Below is a small trained network, with its code and all its weights. Each question gives an input and a class and asks what happens when units are switched off, that is, made to give their printed mean instead of their output.

import numpy as np


def w(rows, s, z=0):
    codes = np.array(rows[::2]) - 128.0
    scale = np.full(codes.shape[1], s)
    scale[-1] = z or s
    return codes * scale


def f(y):
    return np.maximum(y, 0)


def log_softmax(a):
    a = a - a.max(-1, keepdims=True)
    return a - np.log(np.exp(a).sum(-1, keepdims=True))


def net(x, mask):
    res = np.array(x, float).reshape(1, 6) / 4 @ E
    y = f(res @ A[0][:, :-1].T + A[0][:, -1])
    res = res + np.where(mask, y, B[0][:, -1]) @ B[0][:, :-1]
    return log_softmax(res[-1] @ U[:, :-1].T + U[:, -1])


A, B = {}, {}
E = w([
[213,140,185,66,254,81,101,163,162,160],'x0',
[153,161,107,124,115,139,147,127,140,126],'x1',
[166,13,82,125,156,166,232,203,127,107],'x2',
[132,119,98,111,118,145,119,114,132,141],'x3',
[154,128,194,105,17,173,103,184,117,176],'x4',
[208,150,175,180,144,195,70,108,145,11],'x5',
],0.0095)
A[0] = w([
[174,26,94,142,129,166,194,222,96,120,108],'neuron 1',
[111,111,61,151,182,59,144,53,188,63,183],'neuron 2',
[231,122,147,44,183,57,55,170,166,103,52],'neuron 3',
[216,138,145,162,149,194,71,100,169,34,39],'neuron 4',
[178,131,132,2,172,97,133,157,133,146,3],'neuron 5',
[158,97,208,67,35,154,109,196,140,145,97],'neuron 6',
[170,65,125,123,154,151,188,186,131,98,16],'neuron 7',
[167,78,160,161,127,141,98,101,138,75,79],'neuron 8',
],0.0078,0.0031)
B[0] = w([
[138,192,150,103,38,105,71,137,97,122,255],'neuron 1',
[175,130,134,114,171,199,95,113,28,163,215],'neuron 2',
[65,121,54,170,69,150,105,103,73,39,233],'neuron 3',
[125,86,89,116,116,49,159,94,83,243,239],'neuron 4',
[98,101,57,122,62,135,162,61,135,85,192],'neuron 5',
[132,56,101,160,206,226,156,96,71,194,218],'neuron 6',
[182,154,202,63,100,119,73,136,99,143,203],'neuron 7',
[139,91,44,162,75,1,135,86,141,200,183],'neuron 8',
],0.008,0.01)
U = w([
[102,93,91,96,123,1,225,122,127,232,94],'0',
[127,232,197,67,87,114,17,128,89,136,116],'1',
[56,100,83,176,65,161,185,98,108,26,126],'2',
[124,128,123,133,137,132,128,141,107,139,255],'3',
[160,104,165,135,226,225,159,114,66,170,71],'4',
[117,131,115,130,124,109,111,149,118,151,223],'5',
[120,122,150,141,151,156,119,208,209,92,91],'6',
[109,139,199,128,171,143,209,117,195,74,58],'7',
],0.0082,0.0054)

Each question gives the input, the list of numbers given to net, and the class t.
The units are the neurons (one row each of A and B). Each row of codes is followed by its name. A weight is (code - 128) times the scale printed after its matrix; where a second scale follows, it is the last column's (A, B and U).
mask holds one flag per neuron, in row order. A switched-off neuron (its flag False) gives its mean, the last column of its row in B, instead of its output. The means were averaged over made-up inputs and are rounded, as every weight is.
A unit's drop is (log p(t) with every unit on - log p(t) with that unit switched off) / (log p(t) with every unit on - log p(t) with every unit switched off).
The circuit of an input: a set's keep is (log p(t) with only the set's units on - log p(t) with every unit switched off) / (log p(t) with every unit on - log p(t) with every unit switched off). Starting from all 8 units, units are removed one at a time, each time the one whose removal leaves the highest keep (on an exact tie, the one counted first), for as long as the keep stays at least 0.8.
circuit, biggest first: the units of the circuit, biggest drop first
k most important neurons: the k neurons with the biggest drops, biggest first
drop when u is switched off: that unit's drop, to one decimal
input [-4,5,0,6,8,8], class 0: 2 most important neurons -> [neuron 4; neuron 8]
input [-6,-3,2,-5,-2,6], class 0: most important neuron -> [neuron 4]
input [3,4,6,-1,-6,-4], class 1: 3 most important neurons -> [neuron 1; neuron 7; neuron 6]
input [1,3,-4,2,7,-6], class 4: 2 most important neurons -> [neuron 6; neuron 4]
input [-4,6,-3,-8,6,-1], class 3: 2 most important neurons -> [neuron 3; neuron 2]
input [2,6,8,8,6,-4], class 1: 3 most important neurons -> [neuron 1; neuron 7; neuron 4]
input [-1,0,6,5,3,1], class 1: circuit, biggest first -> [neuron 1; neuron 7]
input [6,-6,0,6,-3,-2], class 2: circuit, biggest first -> [neuron 3; neuron 5]
input [2,-5,6,8,8,-6], class 3: 4 most important neurons -> [neuron 6; neuron 1; neuron 4; neuron 2]
input [-4,-3,-2,1,5,1], class 4: circuit, biggest first -> [neuron 6; neuron 1]
input [7,1,-7,8,-6,-3], class 3: 2 most important neurons -> [neuron 1; neuron 2]
input [4,3,-3,3,-6,1], class 4: 4 most important neurons -> [neuron 2; neuron 1; neuron 8; neuron 7]
input [4,-6,3,2,-5,-5], class 5: 2 most important neurons -> [neuron 4; neuron 6]
input [7,-6,2,-7,-8,-6], class 4: circuit, biggest first -> [neuron 2]
input [8,-3,8,6,7,-7], class 1: 4 most important neurons -> [neuron 1; neuron 7; neuron 4; neuron 8]
input [-1,7,4,3,-1,-6], class 5: 2 most important neurons -> [neuron 4; neuron 8]
input [3,-2,-5,8,-7,-4], class 3: 2 most important neurons -> [neuron 6; neuron 1]
input [-2,-6,4,2,-7,3], class 4: 2 most important neurons -> [neuron 2; neuron 3]
input [-8,-1,-7,-7,5,-3], class 2: 2 most important neurons -> [neuron 1; neuron 7]
input [7,-6,-5,-1,8,-2], class 4: circuit, biggest first -> [neuron 6]
input [4,-4,8,2,1,4], class 1: drop when neuron 7 is switched off -> 0.5
input [6,5,4,-5,-2,3], class 2: drop when neuron 8 is switched off -> 0.0
input [5,5,2,8,-2,-5], class 3: drop when neuron 8 is switched off -> 0.3
input [-6,8,-2,-3,5,6], class 5: drop when neuron 4 is switched off -> 0.2
